Below is a small trained network, with its code and all its weights. Each question gives an input and a class and asks what happens when units are switched off, that is, made to give their printed mean instead of their output.

import numpy as np


def w(rows, s, z=0):
    codes = np.array(rows[::2]) - 128.0
    scale = np.full(codes.shape[1], s)
    scale[-1] = z or s
    return codes * scale


def f(y):
    return y / 2 * (1 + np.tanh(0.7978845608 * (y + 0.044715 * y**3)))


def log_softmax(a):
    a = a - a.max(-1, keepdims=True)
    return a - np.log(np.exp(a).sum(-1, keepdims=True))


def net(x, mask):
    res = np.array(x, float).reshape(1, 7) / 4 @ E
    y = f(res @ A[0][:, :-1].T + A[0][:, -1])
    res = res + np.where(mask, y, B[0][:, -1]) @ B[0][:, :-1]
    return log_softmax(res[-1] @ U[:, :-1].T + U[:, -1])


A, B = {}, {}
E = w([
[122,133,155,135,116,143,121,117],'x0',
[3,74,158,165,220,190,110,47],'x1',
[86,226,67,206,104,101,195,137],'x2',
[133,120,85,109,145,98,141,141],'x3',
[96,135,156,92,104,98,135,124],'x4',
[167,232,173,78,241,90,129,95],'x5',
[78,229,70,95,83,143,1,119],'x6',
],0.0088)
A[0] = w([
[163,65,139,132,121,140,65,138,110],'neuron 1',
[157,78,132,77,148,164,82,138,5],'neuron 2',
[90,156,163,115,76,116,89,132,33],'neuron 3',
[147,67,106,91,139,113,100,97,69],'neuron 4',
[68,109,119,116,169,132,118,97,125],'neuron 5',
[108,156,91,129,147,136,168,147,116],'neuron 6',
[153,96,160,111,152,96,65,136,86],'neuron 7',
[126,171,90,120,106,106,41,115,72],'neuron 8',
[75,181,133,137,106,149,184,131,173],'neuron 9',
[162,145,99,122,81,92,162,117,135],'neuron 10',
[124,139,111,191,81,134,169,87,154],'neuron 11',
[179,148,136,92,136,79,108,166,152],'neuron 12',
[194,141,139,141,207,117,144,91,156],'neuron 13',
[99,184,133,182,110,157,176,128,194],'neuron 14',
[60,126,140,118,156,144,143,97,120],'neuron 15',
[147,106,163,142,150,135,192,146,124],'neuron 16',
[183,144,123,178,104,86,119,118,123],'neuron 17',
[87,125,126,130,196,156,128,75,64],'neuron 18',
[98,144,117,103,122,134,99,84,119],'neuron 19',
[73,117,136,161,189,133,154,111,135],'neuron 20',
[104,107,81,125,99,166,157,114,40],'neuron 21',
[228,160,151,112,85,136,121,185,154],'neuron 22',
[181,141,116,105,87,116,149,106,135],'neuron 23',
[140,160,76,134,115,130,10,120,26],'neuron 24',
[172,71,168,51,131,182,66,147,50],'neuron 25',
[120,75,91,108,55,161,126,158,150],'neuron 26',
[114,113,100,130,121,142,65,160,145],'neuron 27',
[63,59,83,119,149,118,111,58,114],'neuron 28',
[137,191,155,121,48,140,177,109,197],'neuron 29',
[146,110,169,104,118,97,190,160,111],'neuron 30',
[88,149,68,158,92,98,124,128,65],'neuron 31',
[106,85,66,124,103,158,142,141,165],'neuron 32',
[69,133,125,175,155,125,137,93,135],'neuron 33',
[145,149,157,120,86,105,124,159,177],'neuron 34',
[103,173,72,246,137,76,166,114,208],'neuron 35',
[95,143,89,101,137,110,80,175,100],'neuron 36',
[93,57,113,130,72,144,138,178,120],'neuron 37',
[114,135,94,155,198,119,128,74,126],'neuron 38',
[96,165,91,147,144,110,36,133,65],'neuron 39',
[155,59,160,180,153,81,193,139,156],'neuron 40',
[121,105,141,168,80,152,133,156,98],'neuron 41',
[147,111,156,154,132,133,195,128,115],'neuron 42',
[165,185,144,108,210,127,100,146,140],'neuron 43',
[164,200,159,69,183,126,144,82,90],'neuron 44',
],0.011,0.0012)
B[0] = w([
[72,179,191,51,156,80,99,211,186],'neuron 1',
[61,58,176,18,197,75,54,179,189],'neuron 2',
[159,171,92,187,138,121,101,104,163],'neuron 3',
[60,160,151,93,132,74,84,181,172],'neuron 4',
[168,66,36,163,107,210,88,159,182],'neuron 5',
[63,189,136,95,170,104,55,188,153],'neuron 6',
[83,129,143,59,198,126,93,172,176],'neuron 7',
[107,156,152,207,73,63,81,56,207],'neuron 8',
[47,71,131,83,179,117,84,221,172],'neuron 9',
[148,66,76,120,82,126,166,183,187],'neuron 10',
[93,170,161,89,214,78,119,160,177],'neuron 11',
[127,135,78,148,90,195,143,154,197],'neuron 12',
[158,172,170,127,99,95,209,124,202],'neuron 13',
[92,108,136,90,200,88,68,190,185],'neuron 14',
[192,78,61,198,151,168,173,153,181],'neuron 15',
[159,66,221,167,86,94,132,20,204],'neuron 16',
[132,35,66,88,140,118,143,155,168],'neuron 17',
[200,126,100,185,130,177,132,159,199],'neuron 18',
[154,108,135,150,71,121,110,104,162],'neuron 19',
[171,102,39,159,106,155,102,119,196],'neuron 20',
[54,174,127,136,149,198,164,137,155],'neuron 21',
[236,35,54,171,43,215,69,143,231],'neuron 22',
[176,61,43,189,146,188,120,130,176],'neuron 23',
[104,120,119,215,57,76,68,53,217],'neuron 24',
[43,77,113,42,218,63,35,199,227],'neuron 25',
[150,217,153,113,85,220,246,137,204],'neuron 26',
[163,175,163,117,93,55,186,74,168],'neuron 27',
[198,143,80,147,77,244,73,140,198],'neuron 28',
[116,95,78,96,138,149,69,187,184],'neuron 29',
[107,100,139,213,120,131,131,74,197],'neuron 30',
[135,133,160,88,112,91,139,141,174],'neuron 31',
[127,226,160,123,117,159,152,104,177],'neuron 32',
[178,62,51,107,115,148,118,184,180],'neuron 33',
[217,43,127,167,107,163,138,163,171],'neuron 34',
[33,83,155,18,197,71,74,190,223],'neuron 35',
[186,141,104,165,71,101,81,80,171],'neuron 36',
[181,253,205,61,113,193,224,92,207],'neuron 37',
[136,141,96,167,139,135,166,171,181],'neuron 38',
[154,143,163,210,114,29,67,48,195],'neuron 39',
[153,160,170,152,47,20,77,2,250],'neuron 40',
[139,217,167,112,137,157,136,122,172],'neuron 41',
[98,116,182,192,76,73,50,41,197],'neuron 42',
[102,211,143,148,75,177,213,186,207],'neuron 43',
[139,232,208,96,133,210,227,141,219],'neuron 44',
],0.0049,0.011)
U = w([
[188,6,71,147,97,245,121,145,161],'0',
[141,94,183,165,87,62,109,2,131],'1',
[76,74,168,45,149,99,102,214,180],'2',
[146,221,183,92,102,219,200,135,1],'3',
],0.0092,0.00051)

Each question gives the input, the list of numbers given to net, and the class t.
The units are the neurons (one row each of A and B). Each row of codes is followed by its name. A weight is (code - 128) times the scale printed after its matrix; where a second scale follows, it is the last column's (A, B and U).
mask holds one flag per neuron, in row order. A switched-off neuron (its flag False) gives its mean, the last column of its row in B, instead of its output. The means were averaged over made-up inputs and are rounded, as every weight is.
A unit's drop is (log p(t) with every unit on - log p(t) with that unit switched off) / (log p(t) with every unit on - log p(t) with every unit switched off).
The circuit of an input: a set's keep is (log p(t) with only the set's units on - log p(t) with every unit switched off) / (log p(t) with every unit on - log p(t) with every unit switched off). Starting from the 12 units with the biggest drops (on a tie, the unit counted first), units are removed one at a time, each time the one whose removal leaves the highest keep (on an exact tie, the one counted first), for as long as the keep stays at least 0.8.
units of the circuit, in order: the units of the circuit, biggest drop first
unit that matters most: the unit with the biggest drop
top k neurons: the k neurons with the biggest drops, biggest first
drop when u is switched off: that unit's drop, to one decimal
input [2,2,-6,-2,5,-7,0], class 3: unit that matters most => neuron 37
input [-7,-5,0,5,-4,-6,5], class 3: top 4 neurons => (neuron 26; neuron 37; neuron 32; neuron 40)
input [-3,-2,-6,6,0,-7,5], class 3: units of the circuit, in order => (neuron 26; neuron 37)
input [5,-8,8,4,-7,7,-4], class 0: top 2 neurons => (neuron 22; neuron 23)
input [6,-4,-1,3,-8,-5,-3], class 3: units of the circuit, in order => (neuron 37; neuron 26)
input [-1,-7,-5,-2,-6,-3,8], class 1: top 2 neurons => (neuron 8; neuron 24)
input [-6,-6,2,-5,-1,-5,-8], class 1: top 2 neurons => (neuron 40; neuron 42)
input [4,-7,-2,3,-8,1,-8], class 1: top 3 neurons => (neuron 40; neuron 42; neuron 16)
input [-8,6,-2,2,1,7,2], class 3: top 4 neurons => (neuron 44; neuron 43; neuron 22; neuron 13)
input [-2,-3,-2,1,3,-1,1], class 0: top 2 neurons => (neuron 35; neuron 40)
input [-2,-2,6,3,8,0,-5], class 2: top 2 neurons => (neuron 35; neuron 9)
input [5,-6,-7,-2,-7,5,-7], class 1: top 2 neurons => (neuron 40; neuron 16)
input [-4,-5,3,8,8,6,8], class 1: top 3 neurons => (neuron 8; neuron 39; neuron 24)
input [7,8,-7,-5,8,4,8], class 0: unit that matters most => neuron 5
input [7,6,-2,-7,4,6,4], class 0: top 2 neurons => (neuron 5; neuron 15)
input [-6,-5,3,0,-6,5,1], class 0: top 2 neurons => (neuron 22; neuron 37)
input [-1,7,-6,6,-1,-8,-8], class 1: drop when neuron 22 is switched off => 0.3
input [7,3,6,2,6,4,5], class 2: drop when neuron 40 is switched off => 0.4
input [-6,2,7,-3,3,-1,-5], class 2: drop when neuron 8 is switched off => 0.0
input [0,-6,-5,3,-4,4,1], class 0: units of the circuit, in order => (neuron 22)
